Here is a tiny trained network, its code and every weight. The questions are about switching its units off for an input and a class, where a switched-off unit gives its printed mean instead of its output.

import numpy as np


def w(rows, s, z=0):
    codes = np.array(rows[::2]) - 128.0
    scale = np.full(codes.shape[1], s)
    scale[-1] = z or s
    return codes * scale


def f(y):
    return np.maximum(y, 0)


def log_softmax(a):
    a = a - a.max(-1, keepdims=True)
    return a - np.log(np.exp(a).sum(-1, keepdims=True))


def net(x, mask):
    res = np.array(x, float).reshape(1, 4) / 4 @ E
    y = f(res @ A[0][:, :-1].T + A[0][:, -1])
    res = res + np.where(mask, y, B[0][:, -1]) @ B[0][:, :-1]
    return log_softmax(res[-1] @ U[:, :-1].T + U[:, -1])


A, B = {}, {}
E = w([
[143,197,139,221,128,143,157,130,55],'x0',
[131,132,130,123,135,162,102,114,153],'x1',
[216,78,129,159,137,145,156,2,192],'x2',
[122,135,175,91,71,197,246,130,179],'x3',
],0.016)
A[0] = w([
[207,52,143,181,130,98,156,5,149,176],'neuron 1',
[87,84,86,107,168,75,93,121,155,252],'neuron 2',
[39,149,146,70,27,124,106,139,158,114],'neuron 3',
[140,164,104,249,142,110,92,121,133,184],'neuron 4',
[99,193,120,184,104,197,200,129,126,52],'neuron 5',
[93,79,118,43,95,141,187,140,176,140],'neuron 6',
],0.014,0.0041)
B[0] = w([
[223,120,129,162,116,117,160,10,134,253],'neuron 1',
[82,188,218,79,205,46,206,106,160,185],'neuron 2',
[113,112,212,165,117,148,138,120,87,175],'neuron 3',
[119,152,211,249,117,153,103,167,50,200],'neuron 4',
[123,115,145,96,229,50,138,179,172,192],'neuron 5',
[152,48,121,159,98,143,212,97,121,193],'neuron 6',
],0.013,0.031)
U = w([
[47,174,184,48,241,135,150,181,185,230],'0',
[136,84,190,214,55,231,160,100,79,114],'1',
[229,176,134,90,253,68,119,85,217,160],'2',
[174,66,75,73,14,244,194,72,154,2],'3',
[73,228,95,146,109,163,1,206,34,110],'4',
],0.0095,0.0042)

Each question gives the input, the list of numbers given to net, and the class t.
The units are the neurons (one row each of A and B). Each row of codes is followed by its name. A weight is (code - 128) times the scale printed after its matrix; where a second scale follows, it is the last column's (A, B and U).
mask holds one flag per neuron, in row order. A switched-off neuron (its flag False) gives its mean, the last column of its row in B, instead of its output. The means were averaged over made-up inputs and are rounded, as every weight is.
A unit's drop is (log p(t) with every unit on - log p(t) with that unit switched off) / (log p(t) with every unit on - log p(t) with every unit switched off).
The circuit of an input: a set's keep is (log p(t) with only the set's units on - log p(t) with every unit switched off) / (log p(t) with every unit on - log p(t) with every unit switched off). Starting from all 6 units, units are removed one at a time, each time the one whose removal leaves the highest keep (on an exact tie, the one counted first), for as long as the keep stays at least 0.8.
units of the circuit, in order: the units of the circuit, biggest drop first
most important unit: the unit with the biggest drop
top k neurons: the k neurons with the biggest drops, biggest first
drop of u: that unit's drop, to one decimal
input [1,-5,2,-2], class 1: units of the circuit, in order => [neuron 5]
input [-3,4,-6,0], class 0: top 3 neurons => [neuron 1; neuron 4; neuron 2]
input [0,-2,1,5], class 3: units of the circuit, in order => [neuron 4; neuron 2]
input [3,8,0,-6], class 4: units of the circuit, in order => [neuron 1; neuron 6]
input [-6,-4,-7,1], class 1: top 2 neurons => [neuron 3; neuron 6]
input [1,-3,-2,6], class 0: top 2 neurons => [neuron 5; neuron 1]
input [-5,5,-1,-1], class 0: top 2 neurons => [neuron 1; neuron 2]
input [8,-7,0,0], class 4: units of the circuit, in order => [neuron 1; neuron 6]
input [2,2,-3,0], class 4: units of the circuit, in order => [neuron 1; neuron 2; neuron 6]
input [-7,3,-5,2], class 1: top 3 neurons => [neuron 6; neuron 3; neuron 5]
input [1,4,6,-6], class 1: top 2 neurons => [neuron 4; neuron 5]
input [-6,0,7,2], class 3: top 2 neurons => [neuron 6; neuron 5]
input [-4,5,8,1], class 3: top 2 neurons => [neuron 5; neuron 6]
input [-8,-1,-4,5], class 1: most important unit => neuron 3
input [0,3,-5,-1], class 0: top 3 neurons => [neuron 1; neuron 4; neuron 6]
input [5,2,-4,-1], class 4: top 2 neurons => [neuron 1; neuron 2]
input [-5,0,-1,-1], class 0: top 2 neurons => [neuron 1; neuron 2]
input [6,4,-5,4], class 0: top 2 neurons => [neuron 1; neuron 5]
input [8,-5,4,1], class 2: top 3 neurons => [neuron 5; neuron 6; neuron 3]
input [6,0,-3,-8], class 4: units of the circuit, in order => [neuron 1]
input [3,-6,-6,7], class 0: top 2 neurons => [neuron 5; neuron 1]
input [8,2,-1,2], class 0: top 2 neurons => [neuron 5; neuron 1]
input [-3,2,3,3], class 3: drop of neuron 4 => 0.3
input [2,2,-6,-3], class 4: drop of neuron 6 => 0.1
input [-4,-2,3,8], class 3: drop of neuron 4 => 0.8
input [3,3,4,-7], class 1: drop of neuron 4 => 2.1
input [2,-1,-3,-7], class 4: units of the circuit, in order => [neuron 1]
